[121 143  91 165 139 152 129 139 154 139 125 166 122] : k332
[102  91  63 139 136 133 119 148 124 122 163 159 134] : k567
[175 138 192 144 150 168 139 112 160  92 134 125 140] : k76
[154 166 129 139 165 121 143 125 139  92 122 139 152] : k829
[129 121 143 152 125  90 154 165 122 139 139 166 139] : k481
[204 226 182 140 183 151 182 149 144 108 124 133 141] : k138
[175 138 192 144 150 168 129 112 160  92 134 125 140] : k601
order: [139 152 154 166 129 139 165 121 143 125 139  92 122] : k829
order: [139 166 139 139 122 165 154  90 125 152 143 121 129] : k481
order: [154 121 139 139 122 143 165 139 125  91 129 166 152] : k332

[ 72 195 146 111] -> k765
[195 146 112 100] -> k829
[195 111  71 146] -> k724
order: [112 100 195 146] : k829
order: [111 146 195  72] : k765
order: [ 71 111 146 195] : k724
order: [146  71 111 195] : k724

[119 126 146 104 151  59 108 111  70 140 190 129  93 128]  k76
[117  95  87 106 134 139  52  98  80  68 109 100  91  81]  k724
[151 111 140 119 146 108 126 128 191  93  59 104  70 129]  k567
order: [ 70 140 190 129  93 128 119 126 146 104 151  59 108 111] : k76
order: [129  70 104  59  93 191 128 126 108 146 119 140 111 151] : k567
order: [108 104 129  93  70 191 126 128 151 140 111  59 146 119] : k567

[115 141 116 139  98 134  95  95 143 111 148 139 129 144  96 133 112 146
  97 235 137  63 198  44  53 119 126 195 227 152 218] : k724
[148 133 115 134  96  95 227 139  44 235 119 137  97 126 141 111 116 146
  63 219 143 129 198  98  53 152  95 139 195 112 144] : k332
[152 146  95  97 218 198 126 235 134 112 227 139  53 141  96 195 129  97
 148 139 115 137 116  63  44  95 119 144 111 143 133] : k381
order: [218 152 227 195 126 119  53  44 198  63 137 235  97 146 112 133  96 144
 129 139 148 111 143  95  95 134  98 139 116 141 115] : k724
order: [144 112 195 139  95 152  53  98 198 129 143 219  63 146 116 111 141 126
  97 137 119 235  44 139 227  95  96 134 115 133 148] : k332

[162 138 175 156  60  92 129 184 123 193 241  94 223 151 107 110 105 127
 170 139  53 170  79  43 135 118 192  87 139 168 112 174 119 184 124 142
 149 148 210 108  72  62 133 130 194 181 143 126 134  96 146  65  95  96
 135 157 123  90 192] : k567
[112 126 162  43 194 107 124  60 118 241 192 193 156 105 148 175 128 123
 135 133 192  90 135  96  72 129  65 143 157 184  53  62 149 168 142  96
 139 108 184 151  92 139 134  94 223 174 181 122  95 110  79 210 170 119
  87 130 146 170 138] : k381
[165 169 155  76 155 156 149  62 125 125 166  28 168  12  65  43  35  56
 145  87 138 107 170 108 172  99 165 176 126 157 127 182 113 168 129 140
  88 135  95  90 122  97  99 163 143  93 143 120 202 104  69 139 112  36
 141 135  67 141  35] : k76
[149 151 139  96 175 105  92 112  60  79 126 170 122 124  87  94  96 162
 168 146 170 128 223 193 108 129 148 107  65 192 123 174 192 138 241 142
 118 156 135 184 134 184 130 139 143 194 119 133  95 210 135 109 157  90
  53  43  62  72 181] : k481
order: [ 43  53  60  62  65  72  79  87  90  92  94  95  96  96 105 107 108 109
 112 118 119 122 123 124 126 128 129 130 133 134 135 135 138 139 139 142
 143 146 148 149 151 156 157 162 168 170 170 174 175 181 184 184 192 192
 193 194 210 223 241] : k481
order: [192  90 123 157 135  96  95  65 146  96 134 126 143 181 194 130 133  62
  72 108 210 148 149 142 124 184 119 174 112 168 139  87 192 118 135  43
  79 170  53 139 170 127 105 110 107 151 223  94 241 193 123 184 129  92
  60 156 175 138 162] : k567
order: [ 43  53  60  62  65  72  79  87  90  92  94  95  96  96 105 107 108 110
 112 118 119 123 123 124 126 127 129 130 133 134 135 135 138 139 139 142
 143 146 148 149 151 156 157 162 168 170 170 174 175 181 184 184 192 192
 193 194 210 223 241] : k567
order: [194 184 181 151 184  72  90  94 119  96  62 139 148 109 105 193 156  92
  65 192 135  95 138 168 146 118 241 223 134 210 143 126 108 157 122 124
 135  96 162 142 128 192 123 174 133  60  87 107  43 170 129 139  53 170
 130 149 175 112  79] : k481
order: [ 43  53  60  62  65  72  79  87  90  92  94  95  96  96 105 107 108 110
 112 118 119 122 123 124 126 128 129 130 133 134 135 135 138 139 139 142
 143 146 148 149 151 156 157 162 168 170 170 174 175 181 184 184 192 192
 193 194 210 223 241] : k381
order: [210 108  72  62 133 130 194 181 143 126 134  96 146  65  95  96 135 157
 123  90 192 162 138 175 156  60  92 129 184 123 193 241  94 223 151 107
 110 105 127 170 139  53 170  79  43 135 118 192  87 139 168 112 174 119
 184 124 142 149 148] : k567
order: [146 170 138 112 126 162  43 194 107 124  60 118 241 192 193 156 105 148
 175 128 123 135 133 192  90 135  96  72 129  65 143 157 184  53  62 149
 168 142  96 139 108 184 151  92 139 134  94 223 174 181 122  95 110  79
 210 170 119  87 130] : k381

[130 176  93 104 127 207  97 130 100  94 159  63 182 191  73 161 127  64
 189 143 158  99 180 104 110  57 153 116 104 197 139 105 111  90  63  73
 152 112  84 139 136 156 112 181 115 167 161 170 188  51 121 146 114]  k481
[161 112 130 207 146 127 176 182 139  94 139 153 159 112 181 189  64 152
 143  63  57 191 130 136  90 159  97 121 104  51  84  99  73 110 161  73
 104 111 116 127 114 197 156  63 170  93 167 115 180 104 100 188 105]  k724
[140 102 127 224 154 122 187 203 145  94 109 159 163  84 174 161  62 139
 147  73  67 187 107 124 129 161  95  97 116  85  66 125  57 105 185  81
 106 118 103 122 116 160 143  97 177 117 167 101 177  99  98 174 119]  k601
[158 112 170 152 197  63 112  51 136 121 100 191 104 111 188 207  64 159
 116  97  73  93 139 156 104 139 115  90 105  57  99 188 114  84 104 176
 130  63 167 110 180 127 153  73 127  94 130 181 143 161 146 182 161]  k332
[169 118 141 211 144 129 178 184 143  96 137 143 165 113 185 188  67 154
 148  63  61 186 121 137  90 158 109 121 105  50  82 115  65 107 179  70
 105 113 116 135 118 198 158  63 167  93 170 124 177 109 105 185 106]  k765
[107 124 177 135  67 113 116 137 106 158 144  96  50  90  93 185  63  82
  61 148 121 129  63 211 105  70 154 169 105 188 179 105 185 141 118 115
 185 170 198 143 167 109 158  65 178 118 184 165 113 143 121 109 137]  k381
[150 107 123  32 155 129 141 108 129 148 108 166  79 113 221 111 119 153
 146 151  53 107 102 106 146 127 127  94 139 187 144 117 140 116 161  76
 127 111  91 167 120 106  52 100 137 166 108 132 182 165 160 173 179]  k76
order: [ 50  61  63  63  65  67  70  82  90  93  96 105 105 105 106 107 109 109
 113 113 115 116 118 118 121 121 124 129 135 137 137 141 143 143 144 148
 154 158 158 165 167 169 170 177 178 179 184 185 185 185 188 198 211] : k381
order: [189  64 152 143  63  57 191 130 136  90 159  97 121 104  51  84  99  73
 110 161  73 104 111 116 127 114 197 156  63 170  93 167 115 180 104 100
 188 105 161 112 130 207 146 127 176 182 139  94 139 153 159 112 181] : k724
order: [137 107 124 177 135  67 113 116 137 106 158 144  96  50  90  93 185  63
  82  61 148 121 129  63 211 105  70 154 169 105 188 179 105 185 141 118
 115 185 170 198 143 167 109 158  65 178 118 184 165 113 143 121 109] : k381
order: [161 170 188  51 121 146 114 130 176  93 104 127 207  97 130 100  94 159
  63 182 191  73 161 127  64 189 143 158  99 180 104 110  57 153 116 104
 197 139 105 111  90  63  73 152 112  84 139 136 156 112 181 115 167] : k481
order: [ 50  61  63  63  65  67  70  82  90  93  96 105 105 105 106 107 109 109
 113 113 115 116 118 118 121 121 124 129 135 137 137 141 143 143 144 148
 154 158 158 165 167 169 170 177 178 179 184 185 185 186 188 198 211] : k765

[185 159 155 183  48  92] -> k757
[189 152 114 181 146 214] -> k332
[117 121 105 136 174 171] -> k829
[144  81 143 147 111 131] -> k665
[166 148 102 172  67  82] -> k481
[113 143  65  87 139 165] -> k724
[190 238 106 177  87 112] -> k765
[172 166  82  67 102 147] -> k381
[114 146 214 189 151 181] -> k567
[109 167  96 126 156  90] -> k138
order: [214 189 146 114 181 151] : k567
order: [126  90  96 167 156 109] : k138
order: [ 82 166 148 102 172  67] : k481
order: [ 67  82 102 147 166 172] : k381

[ 94  65 116 114 115 149 129 180 197 157 121  76 145 135  95 127 142 201
 174  60  79  68  89 132 180 113 156  76  81  66 159  96 141 128 197  75
  81 154  99 129 157  58 147 100 153 113 132 123] -> k829
[205 111 140  63 130 128 118 144 127  74 142 187 109 178 166 155 130  56
  64 114 112 151  93 101 115  90 142  75  89 113  76  94 180  77 156  81
 159 100 143 189 187  70  44 155 161 193 150  86] -> k76
[ 94 136 106 198  88  41 134  81 125 169  73  73 158  57 134 150 151 104
 205 101 131 115 152  96  97 172  96 186 180 151 224 156  92 109 118 165
 105 170 126 157  89 165 127 142  56 181 200 168] -> k724
[147 174 115  75 113  99  95 121 154 127 135 129  81 149 197  79 129 116
 100  76 123  60 128 114  65  96 159 180  77 145  66  58 157 141  89  81
 201 180 157  68  94 113 132 197 153 156 142 132] -> k567
[ 95 145 113  90 201 115 149 154 157 156 141 100  76 113  79  75  81 180
 132  94 127 114 197  68 174 153  99 129 142  60 157  58 123 128 116 132
 197  81 147 180  66  65 129 135  96  76 121 159] -> k138
order: [ 58  60  65  66  68  75  76  76  79  81  81  89  94  95  96  99 100 113
 113 114 115 116 121 123 127 128 129 129 132 132 135 141 142 145 147 149
 153 154 156 157 157 159 174 180 180 197 197 201] : k829
order: [ 86 150 193 161 155  44  70 187 189 143 100 159  81 156  77 180  94  76
 113  89  75 142  90 115 101  93 151 112 114  64  56 130 155 166 178 109
 187 142  74 127 144 118 128 130  63 140 111 205] : k76
order: [ 58  60  65  66  68  75  76  77  79  81  81  89  94  95  96  99 100 113
 113 114 115 116 121 123 127 128 129 129 132 132 135 141 142 145 147 149
 153 154 156 157 157 159 174 180 180 197 197 201] : k567
order: [123 132 113 153 100 147  58 157 129  99 154  81  75 197 128 141  96 159
  66  81  76 156 113 180 132  89  68  79  60 174 201 142 127  95 135 145
  76 121 157 197 180 129 149 115 114 116  65  94] : k829
order: [168 200 181  56 142 127 165  89 157 126 170 105 165 118 109  92 156 224
 151 180 186  96 172  97  96 152 115 131 101 205 104 151 150 134  57 158
  73  73 169 125  81 134  41  88 198 106 136  94] : k724

[115 101  98 139 128 145] -> k601
[132 144 123 119 108 115] -> k765
[124 119 115 144 108 132] -> k481
[128  97 115 145 139 101] -> k332
order: [132 108 144 115 119 124] : k481
order: [ 98 101 115 128 139 145] : k601
order: [123 119 108 115 132 144] : k765
order: [ 97 101 115 128 139 145] : k332
order: [108 115 119 124 132 144] : k481
order: [119 108 115 132 144 123] : k765

